Below are the code and all the weights of a small trained network. Each question names an input and a class and asks about switching units off, where a switched-off unit gives its printed mean instead of its output.

import numpy as np


def w(rows, s, z=0):
    codes = np.array(rows[::2]) - 128.0
    scale = np.full(codes.shape[1], s)
    scale[-1] = z or s
    return codes * scale


def f(y):
    return y / 2 * (1 + np.tanh(0.7978845608 * (y + 0.044715 * y**3)))


def log_softmax(a):
    a = a - a.max(-1, keepdims=True)
    return a - np.log(np.exp(a).sum(-1, keepdims=True))


def net(x, mask):
    res = np.array(x, float).reshape(1, 8) / 4 @ E
    y = f(res @ A[0][:, :-1].T + A[0][:, -1])
    res = res + np.where(mask, y, B[0][:, -1]) @ B[0][:, :-1]
    return log_softmax(res[-1] @ U[:, :-1].T + U[:, -1])


A, B = {}, {}
E = w([
[45,119,139,220,90,86,108,209,109,186,224],'x0',
[121,108,160,123,115,144,182,134,157,152,137],'x1',
[109,117,154,115,115,131,128,124,131,121,133],'x2',
[149,35,134,204,202,194,98,116,142,66,199],'x3',
[125,133,120,110,129,149,124,134,128,140,149],'x4',
[123,124,137,126,133,116,139,142,137,112,120],'x5',
[125,39,3,96,29,152,168,182,12,96,115],'x6',
[108,118,148,120,111,132,124,124,141,119,128],'x7',
],0.011)
A[0] = w([
[104,247,114,89,43,72,144,142,133,205,75,74],'N1',
[119,235,197,154,193,110,94,101,199,169,154,170],'N2',
[165,169,149,120,149,140,119,117,158,125,121,126],'N3',
[134,126,139,94,123,102,119,143,123,155,110,63],'N4',
[155,148,143,108,112,154,113,154,115,122,152,115],'N5',
[158,82,86,95,91,158,148,125,108,101,91,133],'N6',
[156,116,155,102,131,117,163,170,99,120,143,122],'N7',
[176,135,140,39,166,146,164,65,130,85,79,21],'N8',
[144,122,134,108,114,124,142,125,128,120,153,92],'N9',
[130,137,132,117,163,100,95,160,155,106,126,190],'N10',
[135,129,212,108,160,104,171,124,80,122,144,123],'N11',
[119,129,144,160,99,129,102,159,127,147,134,51],'N12',
[145,23,134,178,185,168,104,122,123,107,168,102],'N13',
[136,152,143,95,114,91,131,164,114,137,118,104],'N14',
[94,150,130,165,102,120,130,134,121,122,164,44],'N15',
[133,69,106,179,180,166,123,121,158,78,162,97],'N16',
[119,81,89,127,99,130,153,175,76,140,121,127],'N17',
[123,101,105,130,80,123,148,139,92,119,152,154],'N18',
[133,64,58,125,52,122,123,162,116,119,114,161],'N19',
[169,140,109,114,114,184,130,87,152,121,75,31],'N20',
[116,152,139,101,123,88,144,128,94,140,114,119],'N21',
[64,159,130,223,95,47,116,210,107,192,202,2],'N22',
[103,152,109,98,101,106,137,142,139,150,101,64],'N23',
],0.014,0.0031)
B[0] = w([
[188,136,189,158,113,149,136,134,114,48,221,244],'N1',
[52,127,68,226,115,110,149,95,88,144,80,251],'N2',
[106,117,122,143,127,99,129,143,132,151,121,172],'N3',
[169,143,125,146,151,135,147,138,134,140,143,146],'N4',
[133,133,152,126,115,104,149,127,135,122,105,130],'N5',
[87,130,116,168,135,97,133,123,130,156,100,188],'N6',
[115,142,109,137,126,133,66,114,94,119,114,138],'N7',
[134,107,135,22,142,127,93,160,157,147,88,215],'N8',
[141,130,117,138,140,100,105,129,129,118,130,129],'N9',
[116,117,140,133,98,126,176,128,127,150,123,151],'N10',
[135,146,89,150,137,117,103,121,100,129,113,146],'N11',
[139,120,110,94,141,128,117,136,141,128,111,151],'N12',
[180,134,185,149,118,146,147,135,129,82,202,198],'N13',
[150,134,146,144,143,137,126,124,134,119,170,159],'N14',
[148,127,137,72,135,120,133,143,135,145,90,156],'N15',
[174,163,151,129,116,154,110,141,110,93,197,187],'N16',
[90,147,107,165,130,99,119,91,106,140,109,193],'N17',
[119,129,86,186,151,131,153,139,130,132,91,176],'N18',
[72,132,116,181,110,115,157,100,120,155,101,205],'N19',
[147,119,114,56,130,131,127,137,157,161,101,176],'N20',
[140,125,114,138,131,181,143,143,125,153,189,161],'N21',
[144,107,124,2,147,127,100,142,172,158,70,238],'N22',
[141,116,153,151,136,154,100,126,128,95,164,165],'N23',
],0.018,0.026)
U = w([
[23,125,116,244,103,77,181,73,83,136,40,253],'0',
[198,150,241,176,102,205,150,137,108,19,210,131],'1',
[136,61,160,2,169,124,95,161,193,159,11,2],'2',
],0.0077,0.0009)

Each question gives the input, the list of numbers given to net, and the class t.
The units are the neurons (one row each of A and B). Each row of codes is followed by its name. A weight is (code - 128) times the scale printed after its matrix; where a second scale follows, it is the last column's (A, B and U).
mask holds one flag per neuron, in row order. A switched-off neuron (its flag False) gives its mean, the last column of its row in B, instead of its output. The means were averaged over made-up inputs and are rounded, as every weight is.
A unit's drop is (log p(t) with every unit on - log p(t) with that unit switched off) / (log p(t) with every unit on - log p(t) with every unit switched off).
The circuit of an input: a set's keep is (log p(t) with only the set's units on - log p(t) with every unit switched off) / (log p(t) with every unit on - log p(t) with every unit switched off). Starting from the 12 units with the biggest drops (on a tie, the unit counted first), units are removed one at a time, each time the one whose removal leaves the highest keep (on an exact tie, the one counted first), for as long as the keep stays at least 0.8.
circuit, biggest first: the units of the circuit, biggest drop first
most important unit: the unit with the biggest drop
top k neurons: the k neurons with the biggest drops, biggest first
drop when u is switched off: that unit's drop, to one decimal
input [6,8,-7,-5,-5,-3,-3,6], class 2: top 2 neurons	[N22, N13]
input [3,6,8,-3,5,-2,-1,6], class 1: circuit, biggest first	[N1]
input [4,-2,-5,2,-3,-5,3,5], class 2: top 3 neurons	[N2, N22, N1]
input [-2,5,-2,2,-6,8,-1,1], class 1: top 2 neurons	[N22, N2]
input [-8,2,5,6,6,-8,6,-8], class 2: top 2 neurons	[N8, N2]
input [1,-2,0,7,-4,-8,5,3], class 1: top 3 neurons	[N13, N2, N16]
input [5,-4,-8,5,6,4,-6,5], class 0: top 3 neurons	[N2, N1, N8]
input [-6,6,2,8,-5,3,8,5], class 0: top 4 neurons	[N6, N1, N19, N17]
input [-7,3,-7,4,-7,-6,-7,-4], class 0: top 2 neurons	[N2, N22]
input [-6,-4,-4,-5,-2,0,-7,5], class 0: top 2 neurons	[N2, N22]
input [-7,7,-1,6,-2,-8,1,-6], class 2: top 3 neurons	[N1, N8, N20]
input [6,-1,6,5,-1,-6,5,-6], class 2: top 4 neurons	[N22, N2, N1, N15]
input [7,0,6,-1,0,0,-6,4], class 2: top 2 neurons	[N22, N19]
input [-5,-8,-3,4,-6,-2,0,7], class 2: top 3 neurons	[N1, N8, N20]
input [-6,5,3,-6,8,-6,3,2], class 1: most important unit	N1
input [7,-1,2,-1,-5,-6,4,-4], class 2: drop when N22 is switched off	1.9
input [3,-2,0,5,5,-3,-8,-6], class 0: drop when N2 is switched off	9.5
input [-5,3,-2,-8,8,4,-2,2], class 1: drop when N1 is switched off	1.7
